The rows lie along a hidden order. The number after each row says roughly how far along it the row is, from 0 to 12. A new part has a new order.
[ -4   6  -6 -10   6   2 -12   7  21 -17  -7 -15 -34  -5  12  -5   0 -17
  11   8  10   2   1  -4 -16  20  17  -7  -7 -21   8   1   4   8  -5  -6
  -7 -13   1  -5  13  13  -1  -6   3   3   9  -3   7  14  14]  9
[  5  -2  -3  16  12   2   5 -18 -16  10  -2 -13  23   4  -8   7  -4  11
 -17   1  -6  -3   6  11  19  17 -17  -2  -6  31  -9  -4   1  -4  11   0
   9   4 -20  -2  -4  -5  -2  21   1  -2  -7   7  -3  37 -16]  4
[  4 -10 -21 -19   0  -4  13  -1  -4 -22   8  -6  30 -19 -14 -11  13   9
  -4  -1 -15  -9   2  14 -11  -5  -4   6  -9  39 -36   0  -8 -14  -5  -7
  13   9 -14  21  -4 -15   6   7  -1   4  -8  -2 -12   4  -3]  5
[ -2   3  -1   7  10   7  -8   0 -20  -3  -2  -2  10   5 -21   7 -10   7
 -15   5  -3   0   7 -16   9  14 -14  -7  -5  23   1 -15   5   9  10  -2
 -19  -1 -24  -6  10   0  -4   8   3 -15   1   6  -1  56   1]  10
[  2 -16 -15 -30  -4  -4   8  13   7 -17   8 -31  16 -17 -10  -5  10   2
  -1  -1  -7   2   0   6 -12   4   7  -1   3  33 -28   4  -5  -8  -8 -10
   1   2 -11  10  -1  -6   9   1  -2   4 -10  -1   2   5  12]  6
[  3  20  -2  26   3   8 -18  -3  -2  -6  -4 -12 -26   7 -21  12 -11  -4
  -5   3   7 -12   3   4 -16 -10   3 -12  -6 -36  14  -2  11   3  11  -8
 -24 -14   4 -12  10   3 -12   4   6  -8  16   0 -23   3  -5]  10
[  4   0 -18 -26  -1   0   0   5  -1 -21  12 -23  13 -15 -17  -4   8   8
  -1   1 -15  -6   3  -3 -12   4 -11   0   0  35 -36   2  -3 -10  -5 -15
  12   5 -19  18  -6 -15   1   2  -3   3  -3   0  -5  26   8]  6
[  2  11 -14   1   6  -6  -8  -3  26 -19  -9 -13 -18 -14  11   2  10 -12
   8   1   1   4   5  16 -14  14  19   1   5 -20  -7  17 -13  -8 -17  -9
  14   5   8  -1  10  13  -3 -20   4  12  -8   0  -9 -25  15]  1
[  3   7  -5  29   9   3   0 -13 -15   0  -4 -27  16   3 -13  11 -16   5
 -19  -1 -10 -16   7   6   3  14 -20  -6  -9  21   7   3   3  -1   7  -3
  -1 -10 -22  -2  -3  -6 -10  18  -5  -7  -2   7  -6  40 -20]  6
[  0  -6 -17 -20   7  -3 -10  15  16 -23  -5 -12 -18  -9  -2  -3   5 -13
   4   8   5   0   4 -14 -18  22  18  -5  -4 -22  -3   2  -4   2  -9  -9
  -7   5 -10  -2  15  10  -2   0   4   5   0  -2  -7   9  18]  8
[  0 -13 -19 -18   9  -2   1 -16   4 -26  -2 -35  17 -10 -16 -13   7   7
  -5   4 -11  -5   2  14 -15   3  -3   2  -1  33 -22  -1  -5  -7   0 -19
   2   6 -21  13   1  -7   4  -1   4   1  -9  -3   0  21   5]  6
[  2  -4  -9   3   5  -7  -6   6  26 -22  -9 -31 -19 -12  -1   5   3 -11
   6   0   9  -2   1  17  -8   9  12   2  -1 -28   5  15   1  -4  -5   0
   8  -1   5   7  12   6  -3  -5   4  13  -1   2 -15  -9  12]  5
[  7  31   5  33   1   5 -15 -16  19 -20 -10 -16 -22   0 -25  10 -23  -6
  -5   6   1  -8  -1   4  -2  13 -11 -11  -3 -32   4  18   7   6  18  -5
  -1 -19 -17 -16  10  -6 -19   4   1  -5  -5   6 -22  17 -17]  5
[  5 -18  -4 -21   3 -10  19   7   8 -10   6 -35  26 -13   1 -16  13   1
  -2   5  -5  -4  -4  14  -5  -1   2   4 -12  32 -17   5  -8 -11  -5   4
  17  15  -8  15  -7  -6   6   3  -7   6  -4  -2   3  -8   5]  4
[  2  30  -6  43  -4   7 -15 -21   4 -16  -6 -33 -11  -1 -34  24 -17   1
 -15   4  -9 -14   4   1   3  13 -10  -7  -7  -7  -4   6  -1   3  14 -10
  -1  -9 -15 -11   3  -2 -13   3   0  -7  -4   5 -17   3 -23]  7
[  7  25 -14  34  -4   5   3 -18  -5   1   1 -13  18  -7  -2  15 -13   2
 -14   6 -20 -14   7   9  18  15 -26  -5  -6   2 -19   8  -3  -4   4  -8
   6 -11 -12  -6 -12 -10 -12  17  -9   0 -13   6  -5  -1 -18]  3
[  7  13   1  19  -6  -8   5   0  15  -2   4  -2  -8 -14  -6  15   5  -9
   2   1 -13  -2  -4  18  13  25  -4   3 -14 -11 -17  22  -6  -7 -12  10
  38  -8   5  13   1 -10  -2   6  -9  10 -19  11   0  -2   0]  1
[  4  -1 -16 -12  10 -12  12 -11  -2   2   5 -20  23  -7   1   2   9   6
   3   7 -14   2  -2  18  14  19  -1  11  -9  38 -28   7  -1  -6  -5  -8
  19  22 -18  21   1   4  10  -1  -2  -3 -14   2   5  28  -2]  2
[  2   1 -11  -6   9   0   6  -3  -8   5   3 -24  32  -7 -18   4  -1   5
  -5  11 -14   0   6  -3   6  15 -18  -3  -1  27 -33  -3   6  -7   2 -12
  11  11 -22   9 -13 -11   8   3  -3  -6  -8   6  -5  46   0]  6
[ -1  17  -5  35   7  -2  -9 -18 -16   4  -6  -4  20   4 -10  12 -16   2
 -21  -6  -9   1   9  15   5  20 -18  -5  -7  15  -2   3   7   4  -1 -11
   5 -12 -26  -5  -3  -4  -6  14  -5 -10  -1   8  -1  42 -17]  6
[  3   0 -17   3   5  -8  -8  -1  25 -22  -8  -9 -28 -14  10   9  11 -12
   9   1  -6  -1   4  17  -8   8  19  -1   1 -29  -7  17  -6  -8  -9  -3
  15   6   7   3  12   6  -5 -18   0  13  -4   0 -16 -29  12]  2
[  0   0  -5  14  -6 -11  -5   1  19  -7  -3   5 -12  -6  14   6   8 -11
  10  -1 -11   6   0  10 -17  16   9   8  -6 -33   0  15  -6  -7 -14  -1
  20  -1   1  18  -4   6   4 -16  -4   8 -10   3  -3 -13   5]  0
[  0  13 -16 -28  10   7   1  10   0 -12   3 -23   3 -12 -27   8   1   1
   2   6  -4  -6   3  -6  -6   5  -8  -8   0  27 -22 -10   7  -4  13 -11
 -17   6  -5  -1  -4   1   2   7   2   0   3  -6  -5  20   8]  11
[  6  15   3  20  -5 -10   0  -7   5  -5   2   0  -9  -3   5   9   0  -4
   0  -1  -9   8  -1  12  17  20  -8   5   6 -23  -8  17  -8  -3 -14   9
  34 -11  -1   4   1 -13  -4   1  -6   8 -21   9   0   3  -5]  0
[-11  -7  -1 -24  14   0 -27   9  -5  10 -11   7   1  10   8 -10  -5  -5
   4  -4  -1  16  13 -23 -24   2   8  -2   7   7  20 -19  10   6  -3 -10
 -32   2  -6 -11   1  16   8 -11   6  -9  11  -5  10  30  16]  12
[  5 -11 -17 -40   0  -4  14  19  22 -17   5 -16  21 -12  -3 -13  15  -4
   5   6   1  -2  -6   3 -10  -1  17  -3  -3  23 -19  -1  -9  -7   5  10
   6  18  -5  15   6  -7   2   2   0  10  -6  -1  -7 -17  19]  5
[  2 -15  -7   2   2 -19  21 -10   4   0   0  -5  25  -8  -1  -9   6   0
  -1   0 -10   2  -1  21  21  22   1   7 -16  37 -15  10  -3  -6 -12   3
  25  15  -4  25  -8   3   9   5  -5   6 -22   5  14   7   7]  2
[ 10   4 -21  31   4   9  -7 -23  10 -38   3 -47 -12 -10 -29  16   0  12
 -10  11  -9 -26   1  30  -6  -6  -6   1 -18 -11  -9  10  -2  -7  26  -9
  -2   9 -10  -4  18  -6 -21   5   6  -2  -1  -3 -34 -16 -31]  6
[  0  -1 -17 -21   6  -6   1  16  12 -20  -2 -19  -3 -12  -1 -12   9  -9
   3   5  -2  -3   1   5 -21   4  14  -7   2  14 -13  -3  -5  -2  -2  -6
  -4   7  -9   3   6   7  -3   5   5   7  -2  -2  -6  19  13]  7
[  5   3 -24  28  13   8  14 -22 -19  -8   0 -56  40  -3 -10  18   6  19
 -25   9 -16 -15  13  22  24  25 -17  -3 -22  47 -27  -1  -3  -8  11  -6
  14  18 -15   0   1  -1 -14  26   0   2 -15   5 -11  13 -24]  5
[  1   7  -5  -8  12   8  -1   4  -8  -1   2 -15  22  -7 -14   2  -2   6
  -3   5  -6  -5   7  -2   2   5 -21  -6   5  37 -33  -4   5  -6   2  -9
   4   6 -18  -5 -18 -13   5   6  -9  -4  -6   1   0  39   4]  8
[ -5  19 -14 -19  11  -2 -12   8   9 -17 -13 -27  -6  -9 -26  -6  -5  -9
   3  10  -1  -2  -1 -26 -16  23   1 -11  -1  16  -3   2   3   5   3 -14
 -10  -6 -23  -7   7   8   1   3   8   0  -6   4  11  39  20]  7

Part 2:
[ 11  11  23  12   1  28  11  63  12   4   8   5   7   5   3   5   3   1
   1  -1   2   0   1  -2   0   0   2   2   2  -2   6   6  -2  -6   1  -2
   1   0   4  -4  -1   3   1   2   2  -4   1   3  -7   1  -1  -1   0  -2
   0   3   0   2   1  -1   0  -1  -2 -31  -2   0  -1  -1  30 -16   0   0
  15   2  -1  -1   1   0  -1   0   3  -2  -2   5   0   0   1  -2  28   2
   0   1   0   2  -1  -6  -2  -4  -1   1   0  -1   1  -3   1   2   0   0
  -3   3   0   0  -1   0  -2   0   0   0  -2  -2  -1  -2   0  -3  -3  -1
   2  -1   0   4   1   1   0   1   0   4  -1  -1   0   1   2   1  -3   0
   1   1  15  -1   2   1   2   0   3  -2 -63  -1   0   0  -2   0   0  -9
   0  -1  -1  -3   1  -1   1  -1  -1   0   1   1   0   1   0   0  -1   7
  -1   3   0   6   0   0   1]  1
[-2 -2  1  0  1 -1  0 -2 -1  0  0  0 -1  0  0  0  0  0  0 -1  0  0  1 -1
  0  0  4  2  2  5 -1 19  4 63 10 10  5  7 38 19  0 -5 12 18 26  7 15  1
 -5  6  8  1  9 12  3  8  2 15  1  0  1 -1 -1  5 -1 -1 -1 -1 44 -8  0  0
  5  2 -1  0  0 -1  0  0 -5 -1 -1  1  0  0 -1 -1  2  1  0  0  0  2  5 -5
 -1 -2  0  0  0 -1  0 -1  2  0  0 -1 -4  2  0  0  0  2  0  1  0  0 -1 -1
  0 -1  0 -2 -1  0  1  0  0  3  1  0  0  0 -1  1  0  0  1  0 -1  0 -3  1
  1 -1  1  0 11 -1 -1  0  3  0 -2  0  0  0 -1  0  1 -7  0 -1 -1 -1  0 -1
  1 -1  0  1 -1  1 -1  1  0  0  0  1  0  1  0  3  3  1  1]  3
[  2   0  -8  -3  13  -7  -4 -26  -2  -1   1   1  -1   0  -1  -5   0   0
   1  -5   0  -1   2  -3  -2   0  10   3   2  -4  10  10  -4 -33   1  -3
   1  -1   7  -4  -2  -4  -1   5   3   0   4   2 -11   2  -3   4  -1  -1
   2  12   2  34   7  14  21   4  23  -1   2   4   5   8 -37 -20   7   8
  34  13  16   3  14   4   3   3   0   0   4  26   5   0   1  -4   8   3
  -1   1   0   2  -7  -4  -4  -9  -1   3   0  -4   2  -3   6   4  -2  -2
  -6   8   1   1  -2   2  -2   2   0  -1  -4  -5  -2  -2  -2  -6  -8  -1
   6  -2  -1  12   5   2  -2  -1   1   6   0  -1   1   3   1   1  -7   0
   3   5   0  -2   4  -1   2   0   0  -1   6  -4   2   0  -4   0   1 -25
  -3  -3  -3  -4   1   0   6  -3  -1   1  -4   0  -1   5   1  -1  -2   0
  -4   5  -2   8   2   3   5]  5
[ -1   0  13   0   1  -4   2  -4  -3   0   0   0   1   1   0  -1   0   0
   0   1   2   3   1   0   0  -1   3   0  -2   1   0  -4   1  -5   0  -1
   1   1   2  -3   0  -1  -1   0  -3  -1   4   4  -2   0   0   0   1   4
   0   0   0   6  -2   0  -4  -1  -2 -11   1   0  -1  -1  16 -15   0   0
  -3   0   4   0   0  -1   0   1   0   3 -11   6   1   0   1   0  -2   1
   1   1   0   0  -4  -5   1  -1   0  -1  -1   0   0  -2  -1  -2   1   0
   2   0   0   0   0   0   1   1  -1   0   0   1   0  -1  -1   3   0   2
  -1  -1   0   5  -1   0   1   0   3   2   2   3   6  13  15  10  15  16
  20  16   2   9   0  10   9   6  46  12  -8 -20   5  14   6   3   5   4
   4   1  -1   0   1  -2   3  -1  -2   1   4  -2  -1   1   0  -1   4   2
   0  -2   0   4   2   1   0]  10
[ 17  14  36  12   0  29   8  63  10   3   4   2   2   2   1   0   1   0
   1  -2  -1  -1   0  -1  -1   0   2   0   1  -1   3   1  -2 -11   0  -1
   0   0   3   0   0  -4   0   2  -1   1   0  -2  -8   0  -2   2  -2  -2
   0   3  -1   2   1   5   1   0   0   2  -2  -1   0  -1  -6 -14   0  -1
   1   1  -3   0   2   0  -1   0   1  -2   3   0   1   0  -1  -2  29   0
  -1  -1   0   1   2  -6  -2  -2   0   1   0  -2   1   0   1   2  -1   1
  -2   2   0   0  -1   3   0   0   0   0  -1  -2  -1   0  -1  -4  -2  -1
   2  -1   0   6   4   1  -1   0   0   1   0   0   1   1  -1   1  -1   1
   1   3  15  -1   1  -2   1  -1  -1  10 -63  20   2  -2  -1   2   3 -11
  -1  -1   1   1   0   1   1   0   2   1  -7   1   0   0   0   0  -4  10
   0   0  -1   4   1   1   1]  0
[ 14  10  18   5   1  10   2  20   2   0   0   1   0   0   0   0   0   0
   0  -1  -1  -3  -1   0   0   1  -1   1   2   0   2   5  -1  -7   1   1
   0   0   1   1   0   3   1   2   4   0  -2   0  -7   0  -1  -2   0  -3
   0   1   1  -3   1  -3   2   0  -3   4  -1   0   1  -1  16 -15   0   0
   1   1  -3   0  -1   0  -1   0  -1  -2  -2   1   1   0  -1  -1  12   0
   0  -1   0  -1   4  -7  -2  -2   0   2   1   0   0   1   3   2   0   0
  -4   0   0   0   0   2   0  -1   0   0  -1  -1  -1  -1   1  -3  -2  -1
   1   1   1   2   2   0   0   0   0   4   0  -1   1   1   4   0   1  -1
  -2   2  11  -2   1   3   0   0   2  -1 -19  37   1  -2   0   1   3  -7
  -1  -1   1  -1   0   1  -1   0   1  -1   0   1   1   0   0   1  -4   4
  -1   0  -1   3  -2   0   2]  0
[ -1   0   0   1  -1  -1   1   0  -2   0   0   1   0  -1   0   1   0   0
   0   0   1  -1   0   0   1   0  -2   2   1   2   0   3   0   6  -1  -1
   1   0   2   2   0   4   1   1   3   0   0   4  -7   0   2  -1   0  -4
  -1  -1   1  -2   0   0   1   0  -1  -5  -1   0   0   0  31 -10   1   0
   7   1   0   0  -1   0   0   0   1   0   3   7  -1   0   0   0  -4   1
   1   0   0   0   2  -6  -1   0   0   0   0   0   0  -3   0   0  -1   0
  -4  -1   0  -1  -1  -2  -1   0   0   0  -1   0  -1  -1   2   0   0   0
   1   2   1   1   0   0   2   0   3   6   4   2   6  16  17  12  18  15
  18  18   0   4   1   8   9   6  38   8   4  12   4   8   5   3   7   6
   3   1   0  -1   0   0   2   1  -2  -1  11   4   0   0   0   1   3  -4
  -1   2   0   3   0   0   0]  10
[ -1   0  -2  -1   1  -3  -1  -3  -3   0   0   0   0   1   0  -2   0   0
   0  -2   1   2   2  -1  -1   0   6   2   2   4  10  16   3  63  10  10
   6   7  35  15   0  -2  12  18  26   7  17   2  -5   6   8   0   8  11
   3  11   2  15   1  16   1  -1   0  -8  -1  -1  -2  -1  24 -16   0  -1
   0   1   2  -1   1   0   0   0  -4  -1   0   4   2   0  -1  -1   0   1
  -1   1   0   2   1  -6  -1  -2   0   1  -1  -1   1  -5   1   1   1  -2
  -1   3   0   0  -1   1  -1   1   0   0  -2  -1   0  -1  -1  -1  -3   0
   2  -2   0   5   1   0  -1   0   0   2   0   0   0   2   1   0  -2   1
   1   2   0   0  12   1   1   0   5   0   2  25   0   0  -3   0  -1  16
   0  -1  -2  -2   1  -1   3  -2  -1   1   1   3  -1   2   0  -1   1   5
   0   0  -1   5   2   1   1]  3
[ -2   0  -4   0   0  -3   0  -6  -3   0   1   0   0   1   0  -1   0   0
   0   0   1   2   2  -1  -1  -1   4   1  -1  -1   3   1  -1  -7   0  -2
   0   0   6  -2  -1   1   0   1   0   0   3   3  -6   1  -1   4   0   3
   1   2  -1   8  -1   5  -4  -2  -1   1  -1  -1  -2   0  14 -16   0   0
   2   1   2  -1   0  -1   0   0  -2   1  -2   6   0   0   2   0   0   2
   0   1   0  -1   0  -5   0  -2   0   0  -1  -1   1  -3   0   0  -1  -2
  -3   2   0   0   0   0   0   1   0   0  -1  -1   0  -1  -2   0  -2   1
   4  -2   0   4  -1   0  -1   0   0   1  -1   0   0   3   0   3  -3   2
   1  -1   1   0   1   0  -1   1   8   1   4   9  -2   1  -3  -1  -1  -6
   0  -1  -3  -2   1  -1   4  -1   0   2   3   1  -1   3   1   1   9   6
  10  20   6  39  14  11  21]  12
[  0   4   0   0   0  -1  -1  -2   0   0   0   1   0  -1   0   0   1   0
   0  -1   0  -2   0   0   1   0  -1   1   2   0   4   4  -2  -1   0   0
   0   0   5   0   0  -1   0   2   2   0  -1   3  -8   1   2  -3   0  -5
  -1   0   1   3   0 -19   1   0  -1   3  -2   0   0  -1  25 -14   1   0
   3   1  -1  -1   0   0   0   0   2  -2   2   4   0   0   1  -1   1   2
   1   3   1   0 -27  -9   1   8   1   6   6   6   5  16  23  13  21  25
  20  19   4   6   4   0   7   5   4   1   3   1   0   0   2  -2  -3  -1
   2   2   0   1   0   0  -1   0   0   3   0  -2  -1   2   1  -1   0   1
   1   1   0  -1   1   1   0   0   7  -3   4  -2   0  -2  -1   0   0  18
   0  -1   0  -2   0   0   0   0  -2  -1   7   5   0   1   0   1  -3   2
  -1   2  -1   1  -1   0   1]  7
